Here is a tiny trained network, its code and every weight. The questions are about switching its units off for an input and a class, where a switched-off unit gives its printed mean instead of its output.

import numpy as np


def w(rows, s, z=0):
    codes = np.array(rows[::2]) - 128.0
    scale = np.full(codes.shape[1], s)
    scale[-1] = z or s
    return codes * scale


def norm(h):
    return h / np.sqrt((h * h).mean(-1, keepdims=True) + 1e-5)


def f(y):
    return y / 2 * (1 + np.tanh(0.7978845608 * (y + 0.044715 * y**3)))


def log_softmax(a):
    a = a - a.max(-1, keepdims=True)
    return a - np.log(np.exp(a).sum(-1, keepdims=True))


def net(x, mask):
    res = np.array(x, float).reshape(1, 7) / 4 @ E
    u = 0
    for l in range(3):
        y = f(norm(res) @ A[l][:, :-1].T + A[l][:, -1])
        res = res + np.where(mask[u : u + 10], y, B[l][:, -1]) @ B[l][:, :-1]
        u += 10
    return log_softmax(norm(res)[-1] @ U[:, :-1].T + U[:, -1])


A, B = {}, {}
E = w([
[246,76,82,247,109,150,145,76,130],'x0',
[160,140,94,71,86,117,146,85,132],'x1',
[155,108,149,158,183,116,156,197,87],'x2',
[98,154,32,76,117,72,147,110,119],'x3',
[138,122,66,145,204,96,165,81,229],'x4',
[103,92,123,73,166,136,236,104,47],'x5',
[146,101,129,65,197,213,193,84,126],'x6',
],0.015)
A[0] = w([
[111,120,189,158,208,138,215,153,71,21],'0.n1',
[122,121,115,4,131,188,199,81,60,44],'0.n2',
[112,132,118,141,135,85,155,170,77,36],'0.n3',
[42,138,138,45,182,112,89,168,181,50],'0.n4',
[128,129,93,101,134,60,156,226,24,2],'0.n5',
[117,127,101,120,107,93,133,104,127,33],'0.n6',
[72,134,60,92,101,22,166,73,142,28],'0.n7',
[91,134,217,88,58,100,77,208,53,76],'0.n8',
[174,124,135,37,155,116,193,100,155,42],'0.n9',
[100,124,121,69,127,168,191,74,83,54],'0.n10',
],0.03,0.0089)
B[0] = w([
[91,72,128,166,149,106,176,165,127,196],'0.n1',
[92,114,106,68,180,192,100,3,39,229],'0.n2',
[182,114,106,84,144,116,139,183,101,154],'0.n3',
[133,202,131,124,228,125,47,151,181,217],'0.n4',
[224,97,58,76,142,33,101,187,61,188],'0.n5',
[119,96,102,121,70,106,132,139,160,144],'0.n6',
[31,114,57,129,62,89,148,114,189,208],'0.n7',
[141,164,244,132,26,118,144,145,91,252],'0.n8',
[152,150,152,86,113,169,149,102,152,187],'0.n9',
[92,89,96,88,151,192,134,40,63,193],'0.n10',
],0.039,0.026)
A[1] = w([
[145,107,51,180,88,105,136,119,184,146],'1.n1',
[132,65,152,168,168,126,188,150,110,156],'1.n2',
[90,55,153,163,132,173,180,175,129,80],'1.n3',
[194,108,105,195,123,169,141,103,199,4],'1.n4',
[214,121,67,252,100,162,51,90,93,53],'1.n5',
[115,46,80,200,176,167,223,191,117,80],'1.n6',
[129,132,114,136,145,137,184,155,135,18],'1.n7',
[219,148,122,68,145,150,237,92,183,6],'1.n8',
[153,99,109,156,113,182,119,166,112,94],'1.n9',
[134,96,122,130,150,162,160,171,139,27],'1.n10',
],0.032,0.0037)
B[1] = w([
[85,107,43,162,58,149,120,76,194,252],'1.n1',
[221,126,151,131,147,62,55,49,170,202],'1.n2',
[142,160,208,158,182,47,125,51,134,183],'1.n3',
[176,134,96,133,182,195,202,226,135,194],'1.n4',
[202,228,39,243,133,165,168,99,35,215],'1.n5',
[146,45,147,171,164,81,146,47,212,220],'1.n6',
[101,64,163,147,155,123,112,128,118,137],'1.n7',
[118,125,244,26,105,164,251,174,217,171],'1.n8',
[139,143,100,155,142,96,169,100,97,152],'1.n9',
[133,70,139,170,146,99,96,112,127,146],'1.n10',
],0.027,0.012)
A[2] = w([
[106,111,254,190,40,214,120,162,130,89],'2.n1',
[79,103,116,141,132,166,109,151,91,66],'2.n2',
[125,170,108,155,194,170,93,181,161,88],'2.n3',
[131,114,106,113,156,148,130,205,77,12],'2.n4',
[102,143,126,155,178,166,82,181,156,99],'2.n5',
[90,168,125,144,179,146,108,153,122,78],'2.n6',
[113,127,99,164,157,164,98,181,107,60],'2.n7',
[88,150,145,137,176,136,119,146,133,90],'2.n8',
[82,60,101,134,119,212,48,122,67,68],'2.n9',
[163,102,124,121,155,141,123,214,73,3],'2.n10',
],0.03,0.0074)
B[2] = w([
[35,126,175,254,69,199,167,79,118,251],'2.n1',
[154,251,97,81,119,133,215,103,108,145],'2.n2',
[104,98,161,201,211,134,52,251,185,182],'2.n3',
[192,111,109,90,98,129,144,107,141,143],'2.n4',
[196,200,116,84,139,105,105,115,200,163],'2.n5',
[135,157,122,135,189,157,146,203,152,158],'2.n6',
[137,81,165,172,132,172,29,153,142,143],'2.n7',
[211,108,102,116,146,158,40,123,167,151],'2.n8',
[50,70,136,236,211,228,165,208,85,216],'2.n9',
[123,68,60,88,111,124,157,212,139,155],'2.n10',
],0.021,0.017)
U = w([
[24,127,13,128,42,121,127,125,219,117],'0',
[72,105,89,55,195,242,122,20,53,196],'1',
[197,118,113,81,86,52,89,232,44,143],'2',
[170,74,174,180,211,79,129,85,171,107],'3',
[129,187,248,199,22,142,104,163,73,138],'4',
[98,232,136,127,209,154,31,197,220,181],'5',
[110,128,154,107,117,222,204,154,207,3],'6',
[179,164,65,235,146,197,167,148,139,95],'7',
],0.016,0.0056)

Each question gives the input, the list of numbers given to net, and the class t.
The units are the neurons (one row each of A and B). Each row of codes is followed by its name. A weight is (code - 128) times the scale printed after its matrix; where a second scale follows, it is the last column's (A, B and U).
mask holds one flag per neuron, layer by layer. A switched-off neuron (its flag False) gives its mean, the last column of its row in B, instead of its output. The means were averaged over made-up inputs and are rounded, as every weight is.
A unit's drop is (log p(t) with every unit on - log p(t) with that unit switched off) / (log p(t) with every unit on - log p(t) with every unit switched off).
The circuit of an input: a set's keep is (log p(t) with only the set's units on - log p(t) with every unit switched off) / (log p(t) with every unit on - log p(t) with every unit switched off). Starting from the 12 units with the biggest drops (on a tie, the unit counted first), units are removed one at a time, each time the one whose removal leaves the highest keep (on an exact tie, the one counted first), for as long as the keep stays at least 0.8.
units of the circuit, in order: the units of the circuit, biggest drop first
most important unit: the unit with the biggest drop
top k neurons: the k neurons with the biggest drops, biggest first
k most important neurons of layer l: the k neurons of layer l with the biggest drops, biggest first
drop of u: that unit's drop, to one decimal
input [-3,-7,-4,0,0,-1,-8], class 4: units of the circuit, in order : (0.n8)
input [7,3,-2,-7,-2,-6,3], class 7: units of the circuit, in order : (0.n8; 0.n2)
input [-1,7,3,-4,2,-2,2], class 6: units of the circuit, in order : (1.n8; 0.n9)
input [7,0,-1,2,4,-2,-5], class 0: units of the circuit, in order : (1.n1; 0.n2)
input [6,-4,0,3,2,-8,-8], class 7: 3 most important neurons of layer 0 : (0.n8; 0.n7; 0.n4)
input [0,-6,2,-7,2,-4,-2], class 3: units of the circuit, in order : (0.n8; 0.n4; 0.n2; 1.n3)
input [8,-7,-6,1,7,-1,4], class 7: top 2 neurons : (0.n1; 0.n8)
input [8,4,-4,-1,5,0,-4], class 0: top 2 neurons : (1.n1; 0.n2)
input [0,-2,2,4,-7,-4,-7], class 4: top 2 neurons : (0.n8; 2.n1)
input [5,-1,-4,-2,6,-4,-3], class 7: 2 most important neurons of layer 0 : (0.n8; 0.n7)
input [-1,-3,6,7,4,-4,0], class 0: top 2 neurons : (0.n7; 1.n1)
input [4,5,-4,0,8,0,4], class 6: 2 most important neurons of layer 0 : (0.n9; 0.n2)
input [-1,2,5,-5,3,8,-5], class 3: top 2 neurons : (0.n1; 1.n6)
input [-3,2,2,-6,2,-7,-1], class 4: most important unit : 2.n1
input [2,-8,3,0,-3,-7,5], class 3: 3 most important neurons of layer 0 : (0.n4; 0.n8; 0.n2)
input [7,-8,-5,-1,-2,4,-8], class 7: drop of 0.n8 : 1.0
input [7,-1,5,-1,3,2,7], class 3: drop of 1.n10 : 0.0
input [0,5,6,-7,7,-8,8], class 6: drop of 0.n4 : 0.1
input [-1,4,-6,3,5,4,-3], class 0: drop of 0.n7 : 1.2
input [5,-5,-8,-1,-1,-8,7], class 7: units of the circuit, in order : (0.n2)
